Below are the code and all the weights of a small trained network. Each question names an input and a class and asks about switching units off, where a switched-off unit gives its printed mean instead of its output.

import numpy as np


def w(rows, s, z=0):
    codes = np.array(rows[::2]) - 128.0
    scale = np.full(codes.shape[1], s)
    scale[-1] = z or s
    return codes * scale


def norm(h):
    return h / np.sqrt((h * h).mean(-1, keepdims=True) + 1e-5)


def f(y):
    return y / 2 * (1 + np.tanh(0.7978845608 * (y + 0.044715 * y**3)))


def log_softmax(a):
    a = a - a.max(-1, keepdims=True)
    return a - np.log(np.exp(a).sum(-1, keepdims=True))


def net(x, mask):
    res = np.array(x, float).reshape(1, 3) / 4 @ E
    u = 0
    for l in range(2):
        y = f(norm(res) @ A[l][:, :-1].T + A[l][:, -1])
        res = res + np.where(mask[u : u + 14], y, B[l][:, -1]) @ B[l][:, :-1]
        u += 14
    return log_softmax(norm(res)[-1] @ U[:, :-1].T + U[:, -1])


A, B = {}, {}
E = w([
[89,109,53],'x0',
[137,50,146],'x1',
[248,129,115],'x2',
],0.0016)
A[0] = w([
[146,110,130,152],'0.n0',
[93,164,23,146],'0.n1',
[34,121,183,213],'0.n2',
[179,199,93,173],'0.n3',
[135,225,134,5],'0.n4',
[127,129,180,253],'0.n5',
[100,135,16,116],'0.n6',
[148,157,238,135],'0.n7',
[137,4,169,121],'0.n8',
[150,254,139,47],'0.n9',
[214,151,126,161],'0.n10',
[105,113,3,104],'0.n11',
[185,154,62,217],'0.n12',
[120,250,107,91],'0.n13',
],0.0049,0.0012)
B[0] = w([
[95,156,115,148],'0.n0',
[148,19,114,227],'0.n1',
[165,216,55,252],'0.n2',
[25,143,125,209],'0.n3',
[129,133,234,122],'0.n4',
[135,88,73,199],'0.n5',
[184,5,145,212],'0.n6',
[161,61,132,188],'0.n7',
[18,118,219,229],'0.n8',
[116,142,186,171],'0.n9',
[84,187,76,221],'0.n10',
[200,47,159,223],'0.n11',
[60,125,107,239],'0.n12',
[71,64,222,187],'0.n13',
],0.0027,0.0013)
A[1] = w([
[117,174,75,240],'1.n0',
[221,149,70,175],'1.n1',
[140,189,230,34],'1.n2',
[151,170,232,72],'1.n3',
[149,174,192,69],'1.n4',
[175,162,168,172],'1.n5',
[54,31,195,247],'1.n6',
[177,87,138,81],'1.n7',
[115,82,71,30],'1.n8',
[198,55,163,179],'1.n9',
[89,73,78,167],'1.n10',
[236,165,45,200],'1.n11',
[123,210,106,15],'1.n12',
[158,173,252,45],'1.n13',
],0.0038,0.0013)
B[1] = w([
[112,174,66,169],'1.n0',
[14,181,125,137],'1.n1',
[213,24,94,136],'1.n2',
[138,58,72,137],'1.n3',
[137,10,57,120],'1.n4',
[74,107,47,135],'1.n5',
[136,220,211,253],'1.n6',
[85,123,147,121],'1.n7',
[156,112,135,136],'1.n8',
[111,224,171,168],'1.n9',
[242,157,170,193],'1.n10',
[7,205,88,150],'1.n11',
[130,117,192,106],'1.n12',
[148,37,108,142],'1.n13',
],0.0021)
U = w([
[81,254,44,254],'0',
[130,152,229,78],'1',
[194,18,64,22],'2',
],0.0068,0.00098)

Each question gives the input, the list of numbers given to net, and the class t.
The units are the neurons (one row each of A and B). Each row of codes is followed by its name. A weight is (code - 128) times the scale printed after its matrix; where a second scale follows, it is the last column's (A, B and U).
mask holds one flag per neuron, layer by layer. A switched-off neuron (its flag False) gives its mean, the last column of its row in B, instead of its output. The means were averaged over made-up inputs and are rounded, as every weight is.
A unit's drop is (log p(t) with every unit on - log p(t) with that unit switched off) / (log p(t) with every unit on - log p(t) with every unit switched off).
The circuit of an input: a set's keep is (log p(t) with only the set's units on - log p(t) with every unit switched off) / (log p(t) with every unit on - log p(t) with every unit switched off). Starting from the 12 units with the biggest drops (on a tie, the unit counted first), units are removed one at a time, each time the one whose removal leaves the highest keep (on an exact tie, the one counted first), for as long as the keep stays at least 0.8.
circuit, biggest first: the units of the circuit, biggest drop first
unit that matters most: the unit with the biggest drop
top k neurons: the k neurons with the biggest drops, biggest first
top k neurons in layer l: the k neurons of layer l with the biggest drops, biggest first
input [8,-7,-5], class 2: circuit, biggest first => [0.n1, 0.n6]
input [4,1,4], class 0: top 2 neurons => [0.n13, 1.n2]
input [-3,3,-3], class 0: circuit, biggest first => [0.n2, 0.n13]
input [-1,3,-4], class 0: circuit, biggest first => [0.n2]
input [5,5,4], class 1: top 2 neurons in layer 0 => [0.n8, 0.n2]
input [-5,0,6], class 0: top 3 neurons in layer 0 => [0.n10, 0.n13, 0.n8]
input [6,1,-5], class 2: circuit, biggest first => [0.n6, 0.n11]
input [-7,4,7], class 0: top 2 neurons in layer 1 => [1.n11, 1.n1]
input [-6,2,3], class 2: top 2 neurons in layer 0 => [0.n2, 0.n8]
input [-7,-5,5], class 2: top 3 neurons => [1.n2, 0.n2, 0.n7]
input [6,-2,-5], class 2: top 2 neurons in layer 0 => [0.n1, 0.n6]
input [-7,-1,5], class 2: top 4 neurons => [0.n2, 1.n2, 1.n13, 0.n7]
input [1,6,5], class 1: top 2 neurons in layer 0 => [0.n8, 0.n2]
input [2,6,3], class 1: unit that matters most => 0.n8
input [-8,0,8], class 0: top 3 neurons in layer 0 => [0.n10, 0.n13, 0.n8]
input [-8,-2,-5], class 2: top 3 neurons in layer 0 => [0.n7, 0.n2, 0.n8]
input [0,-8,-3], class 1: top 2 neurons => [0.n13, 1.n6]
input [-5,1,2], class 2: top 2 neurons in layer 0 => [0.n2, 0.n7]
input [-4,-3,-1], class 2: top 3 neurons => [0.n8, 1.n2, 0.n7]
input [-6,4,7], class 0: top 3 neurons in layer 0 => [0.n13, 0.n10, 0.n4]
input [-4,-1,1], class 2: unit that matters most => 0.n7
input [-8,-1,-7], class 2: top 2 neurons in layer 0 => [0.n7, 0.n10]
input [7,-4,1], class 2: top 2 neurons => [0.n1, 0.n8]
